Below are the code and all the weights of a small trained network. Each question names an input and a class and asks about switching units off, where a switched-off unit gives its printed mean instead of its output.

import numpy as np


def w(rows, s, z=0):
    codes = np.array(rows[::2]) - 128.0
    scale = np.full(codes.shape[1], s)
    scale[-1] = z or s
    return codes * scale


def norm(h):
    return h / np.sqrt((h * h).mean(-1, keepdims=True) + 1e-5)


def f(y):
    return y / 2 * (1 + np.tanh(0.7978845608 * (y + 0.044715 * y**3)))


def log_softmax(a):
    a = a - a.max(-1, keepdims=True)
    return a - np.log(np.exp(a).sum(-1, keepdims=True))


def net(x, mask):
    res = np.array(x, float).reshape(1, 8) / 4 @ E
    u = 0
    for l in range(2):
        y = f(norm(res) @ A[l][:, :-1].T + A[l][:, -1])
        res = res + np.where(mask[u : u + 9], y, B[l][:, -1]) @ B[l][:, :-1]
        u += 9
    return log_softmax(norm(res)[-1] @ U[:, :-1].T + U[:, -1])


A, B = {}, {}
E = w([
[128,133,129,127,126],'x0',
[132,129,126,124,124],'x1',
[128,128,126,127,128],'x2',
[75,181,13,160,100],'x3',
[126,128,129,128,128],'x4',
[128,132,132,134,131],'x5',
[105,81,81,182,88],'x6',
[249,230,147,149,105],'x7',
],0.0017)
A[0] = w([
[107,249,65,145,83,22],'0.n0',
[73,71,178,109,137,67],'0.n1',
[96,92,150,78,102,125],'0.n2',
[153,123,122,115,157,241],'0.n3',
[85,106,150,122,180,104],'0.n4',
[64,95,81,183,92,49],'0.n5',
[91,7,176,83,186,102],'0.n6',
[81,64,177,121,131,4],'0.n7',
[4,175,37,45,217,50],'0.n8',
],0.0036,0.0022)
B[0] = w([
[170,69,49,119,207,187],'0.n0',
[159,172,76,157,151,144],'0.n1',
[118,172,111,172,149,148],'0.n2',
[79,146,191,122,141,234],'0.n3',
[160,161,104,90,110,138],'0.n4',
[92,136,123,169,138,156],'0.n5',
[186,179,33,137,136,251],'0.n6',
[216,147,46,171,125,104],'0.n7',
[105,64,254,81,59,237],'0.n8',
],0.0038,0.0014)
A[1] = w([
[175,191,192,80,218,5],'1.n0',
[127,4,77,163,125,129],'1.n1',
[205,66,8,220,176,16],'1.n2',
[86,209,47,92,180,123],'1.n3',
[146,172,90,41,253,29],'1.n4',
[198,99,31,233,72,11],'1.n5',
[212,102,95,126,167,161],'1.n6',
[158,72,239,181,8,83],'1.n7',
[218,112,114,187,105,131],'1.n8',
],0.0037,0.0023)
B[1] = w([
[213,146,94,197,194,211],'1.n0',
[177,220,100,139,156,239],'1.n1',
[223,90,216,195,46,242],'1.n2',
[109,133,144,42,243,254],'1.n3',
[90,240,4,44,178,193],'1.n4',
[213,81,121,112,122,181],'1.n5',
[37,117,119,162,59,245],'1.n6',
[11,110,213,32,132,178],'1.n7',
[33,67,125,55,123,180],'1.n8',
],0.0036,0.00088)
U = w([
[232,248,21,19,254,197],'0',
[26,28,238,44,31,183],'1',
[249,29,7,233,16,210],'2',
[26,21,23,229,24,59],'3',
[244,241,250,41,235,3],'4',
],0.0047,0.0034)

Each question gives the input, the list of numbers given to net, and the class t.
The units are the neurons (one row each of A and B). Each row of codes is followed by its name. A weight is (code - 128) times the scale printed after its matrix; where a second scale follows, it is the last column's (A, B and U).
mask holds one flag per neuron, layer by layer. A switched-off neuron (its flag False) gives its mean, the last column of its row in B, instead of its output. The means were averaged over made-up inputs and are rounded, as every weight is.
A unit's drop is (log p(t) with every unit on - log p(t) with that unit switched off) / (log p(t) with every unit on - log p(t) with every unit switched off).
The circuit of an input: a set's keep is (log p(t) with only the set's units on - log p(t) with every unit switched off) / (log p(t) with every unit on - log p(t) with every unit switched off). Starting from the 12 units with the biggest drops (on a tie, the unit counted first), units are removed one at a time, each time the one whose removal leaves the highest keep (on an exact tie, the one counted first), for as long as the keep stays at least 0.8.
units of the circuit, in order: the units of the circuit, biggest drop first
unit that matters most: the unit with the biggest drop
k most important neurons: the k neurons with the biggest drops, biggest first
top k neurons in layer l: the k neurons of layer l with the biggest drops, biggest first
drop when u is switched off: that unit's drop, to one decimal
input [-5,-7,-7,-1,-4,-1,-5,-4], class 0: unit that matters most : 0.n6
input [7,-5,-3,-6,-2,0,2,-4], class 2: 3 most important neurons : 1.n2, 0.n7, 1.n6
input [-7,3,2,0,-4,2,-1,-8], class 0: units of the circuit, in order : 0.n6, 1.n1
input [5,0,8,-1,-8,-3,5,8], class 1: units of the circuit, in order : 0.n6, 1.n7, 1.n8
input [-3,-5,-3,-3,6,0,-1,-5], class 0: 2 most important neurons : 1.n3, 1.n4
input [-3,0,2,-7,-1,-8,-5,-1], class 0: 3 most important neurons : 0.n8, 0.n6, 1.n4
input [-6,-4,7,-8,1,-2,0,0], class 0: 2 most important neurons : 0.n8, 0.n6
input [-7,-7,6,-6,-2,6,4,-4], class 2: units of the circuit, in order : 1.n2, 0.n6
input [0,-8,4,-2,-3,0,8,1], class 1: 4 most important neurons : 0.n0, 1.n7, 0.n6, 1.n0
input [-1,-7,-4,-6,-8,4,1,-2], class 2: 3 most important neurons : 0.n7, 1.n2, 1.n6
input [-8,8,-2,-2,-4,0,1,-4], class 2: 2 most important neurons : 0.n7, 1.n2
input [-7,6,4,7,3,8,0,-3], class 1: top 2 neurons in layer 0 : 0.n8, 0.n6
input [-1,-5,5,-1,8,-3,8,-6], class 2: 3 most important neurons : 0.n6, 0.n7, 1.n1
input [6,-7,-2,-4,8,-6,5,0], class 2: unit that matters most : 0.n8
input [-8,-1,-5,-3,-4,6,7,-5], class 2: drop when 1.n2 is switched off : 0.1
input [-2,-3,6,-6,-8,-5,-6,-2], class 0: top 2 neurons in layer 0 : 0.n8, 0.n6
input [5,-6,-1,5,1,8,-1,-4], class 1: drop when 0.n8 is switched off : 1.1
input [1,8,0,-1,4,-7,-7,-7], class 0: drop when 0.n6 is switched off : 1.1
